Below are the code and all the weights of a small trained network. Each question names an input and a class and asks about switching units off, where a switched-off unit gives its printed mean instead of its output.

import numpy as np


def w(rows, s, z=0):
    codes = np.array(rows[::2]) - 128.0
    scale = np.full(codes.shape[1], s)
    scale[-1] = z or s
    return codes * scale


def norm(h):
    return h / np.sqrt((h * h).mean(-1, keepdims=True) + 1e-5)


def f(y):
    return np.maximum(y, 0)


def log_softmax(a):
    a = a - a.max(-1, keepdims=True)
    return a - np.log(np.exp(a).sum(-1, keepdims=True))


def net(x, mask):
    res = np.array(x, float).reshape(1, 8) / 4 @ E
    u = 0
    for l in range(3):
        y = f(norm(res) @ A[l][:, :-1].T + A[l][:, -1])
        res = res + np.where(mask[u : u + 4], y, B[l][:, -1]) @ B[l][:, :-1]
        u += 4
    return log_softmax(norm(res)[-1] @ U[:, :-1].T + U[:, -1])


A, B = {}, {}
E = w([
[99,247,152],'x0',
[223,149,187],'x1',
[50,75,199],'x2',
[255,130,121],'x3',
[54,133,187],'x4',
[189,102,143],'x5',
[166,83,32],'x6',
[99,101,141],'x7',
],0.0039)
A[0] = w([
[172,129,167,142],'L0N1',
[163,99,166,45],'L0N2',
[172,254,121,38],'L0N3',
[129,152,46,251],'L0N4',
],0.0094,0.002)
B[0] = w([
[82,143,248,202],'L0N1',
[136,45,193,165],'L0N2',
[119,164,177,253],'L0N3',
[134,148,76,247],'L0N4',
],0.011,0.0036)
A[1] = w([
[19,76,72,233],'L1N1',
[254,134,142,241],'L1N2',
[139,119,83,233],'L1N3',
[128,74,80,2],'L1N4',
],0.0094,0.0016)
B[1] = w([
[24,167,84,253],'L1N1',
[126,9,110,231],'L1N2',
[130,176,8,174],'L1N3',
[165,126,191,159],'L1N4',
],0.012,0.0045)
A[2] = w([
[142,101,92,2],'L2N1',
[157,113,91,58],'L2N2',
[133,244,112,250],'L2N3',
[73,129,86,45],'L2N4',
],0.011,0.0023)
B[2] = w([
[155,132,46,148],'L2N1',
[223,96,36,154],'L2N2',
[254,198,166,254],'L2N3',
[91,138,87,206],'L2N4',
],0.0083,0.0048)
U = w([
[137,51,220,151],'0',
[120,179,74,175],'1',
[114,123,203,245],'2',
[4,136,122,166],'3',
[218,187,185,4],'4',
[208,50,55,117],'5',
],0.015,0.0028)

Each question gives the input, the list of numbers given to net, and the class t.
The units are the neurons (one row each of A and B). Each row of codes is followed by its name. A weight is (code - 128) times the scale printed after its matrix; where a second scale follows, it is the last column's (A, B and U).
mask holds one flag per neuron, layer by layer. A switched-off neuron (its flag False) gives its mean, the last column of its row in B, instead of its output. The means were averaged over made-up inputs and are rounded, as every weight is.
A unit's drop is (log p(t) with every unit on - log p(t) with that unit switched off) / (log p(t) with every unit on - log p(t) with every unit switched off).
The circuit of an input: a set's keep is (log p(t) with only the set's units on - log p(t) with every unit switched off) / (log p(t) with every unit on - log p(t) with every unit switched off). Starting from all 12 units, units are removed one at a time, each time the one whose removal leaves the highest keep (on an exact tie, the one counted first), for as long as the keep stays at least 0.8.
units of the circuit, in order: the units of the circuit, biggest drop first
k most important neurons: the k neurons with the biggest drops, biggest first
k most important neurons of layer l: the k neurons of layer l with the biggest drops, biggest first
drop when u is switched off: that unit's drop, to one decimal
input [-8,4,-3,-3,7,6,5,2], class 0: units of the circuit, in order : (L0N4; L1N3)
input [7,3,4,-3,7,0,-8,0], class 4: units of the circuit, in order : (L1N2; L2N3)
input [8,3,-1,-4,2,-6,-6,2], class 4: units of the circuit, in order : (L2N3; L1N1)
input [8,5,-5,5,-4,-1,8,1], class 5: most important neuron : (L1N2)
input [1,8,-2,7,-2,1,-1,-8], class 0: 2 most important neurons : (L1N2; L0N1)
input [7,-5,-2,5,-6,-4,3,1], class 4: 2 most important neurons : (L2N3; L0N3)
input [8,-4,-6,1,-8,-3,-2,-7], class 4: 3 most important neurons : (L0N3; L2N3; L1N1)
input [-7,-6,-4,-2,-1,3,0,-3], class 1: 2 most important neurons of layer 1 : (L1N1; L1N2)
input [6,-6,7,1,-3,8,-6,-6], class 4: 2 most important neurons of layer 0 : (L0N2; L0N1)
input [5,3,-8,-8,-6,-3,-8,8], class 4: drop when L2N3 is switched off : 0.2
input [0,2,-2,4,-4,-6,-2,5], class 0: drop when L1N1 is switched off : 0.4
input [-7,4,-2,2,4,2,-3,-6], class 0: drop when L0N1 is switched off : 0.1
input [-2,-1,-5,1,3,4,-5,-1], class 0: drop when L0N1 is switched off : -0.1
input [-5,8,1,2,5,4,5,-2], class 0: most important neuron : (L0N1)
